Below are the code and all the weights of a small trained network. Each question names an input and a class and asks about switching units off, where a switched-off unit gives its printed mean instead of its output.

import numpy as np


def w(rows, s, z=0):
    codes = np.array(rows[::2]) - 128.0
    scale = np.full(codes.shape[1], s)
    scale[-1] = z or s
    return codes * scale


def f(y):
    return np.maximum(y, 0)


def log_softmax(a):
    a = a - a.max(-1, keepdims=True)
    return a - np.log(np.exp(a).sum(-1, keepdims=True))


def net(x, mask):
    res = np.array(x, float).reshape(1, 2) / 4 @ E
    y = f(res @ A[0][:, :-1].T + A[0][:, -1])
    res = res + np.where(mask, y, B[0][:, -1]) @ B[0][:, :-1]
    return log_softmax(res[-1] @ U[:, :-1].T + U[:, -1])


A, B = {}, {}
E = w([
[110,177,96,165,47,45,203,181],'x0',
[61,132,91,160,111,37,5,70],'x1',
],0.013)
A[0] = w([
[130,191,84,64,206,132,201,177,186],'neuron 0',
[144,237,96,171,29,95,135,190,22],'neuron 1',
[102,230,15,206,92,137,36,145,87],'neuron 2',
[196,171,194,64,247,178,45,53,182],'neuron 3',
[238,165,206,66,105,173,254,184,222],'neuron 4',
[192,156,85,86,77,191,171,181,209],'neuron 5',
[155,204,106,237,13,100,144,188,1],'neuron 6',
[149,222,56,151,4,61,137,253,13],'neuron 7',
[46,134,73,165,33,33,12,86,199],'neuron 8',
],0.0063,0.0009)
B[0] = w([
[119,113,122,155,89,89,153,65,178],'neuron 0',
[160,99,111,81,132,170,35,234,202],'neuron 1',
[72,172,208,227,110,111,127,101,193],'neuron 2',
[165,123,35,87,150,181,122,211,214],'neuron 3',
[58,149,143,176,105,120,171,31,249],'neuron 4',
[94,133,163,164,51,43,159,82,191],'neuron 5',
[177,70,2,67,191,144,88,164,207],'neuron 6',
[146,47,107,88,165,123,80,184,229],'neuron 7',
[86,189,159,138,49,67,200,91,249],'neuron 8',
],0.0087,0.013)
U = w([
[143,179,203,196,84,108,209,15,254],'0',
[254,51,90,98,175,188,73,146,2],'1',
],0.0078,0.00076)

Each question gives the input, the list of numbers given to net, and the class t.
The units are the neurons (one row each of A and B). Each row of codes is followed by its name. A weight is (code - 128) times the scale printed after its matrix; where a second scale follows, it is the last column's (A, B and U).
mask holds one flag per neuron, in row order. A switched-off neuron (its flag False) gives its mean, the last column of its row in B, instead of its output. The means were averaged over made-up inputs and are rounded, as every weight is.
A unit's drop is (log p(t) with every unit on - log p(t) with that unit switched off) / (log p(t) with every unit on - log p(t) with every unit switched off).
The circuit of an input: a set's keep is (log p(t) with only the set's units on - log p(t) with every unit switched off) / (log p(t) with every unit on - log p(t) with every unit switched off). Starting from all 9 units, units are removed one at a time, each time the one whose removal leaves the highest keep (on an exact tie, the one counted first), for as long as the keep stays at least 0.8.
units of the circuit, in order: the units of the circuit, biggest drop first
k most important neurons: the k neurons with the biggest drops, biggest first
drop of u: that unit's drop, to one decimal
input [-6,-8], class 0: units of the circuit, in order -> [neuron 4]
input [-8,8], class 0: 3 most important neurons -> [neuron 8; neuron 6; neuron 7]
input [5,4], class 1: 2 most important neurons -> [neuron 6; neuron 7]
input [-7,-7], class 0: 2 most important neurons -> [neuron 4; neuron 6]
input [-5,5], class 0: 4 most important neurons -> [neuron 6; neuron 8; neuron 7; neuron 1]
input [3,2], class 1: 2 most important neurons -> [neuron 4; neuron 5]
input [7,-5], class 1: 3 most important neurons -> [neuron 6; neuron 7; neuron 1]
input [5,3], class 1: drop of neuron 6 -> 0.2
input [7,-2], class 1: drop of neuron 4 -> 0.0
input [7,-4], class 1: drop of neuron 6 -> 0.1
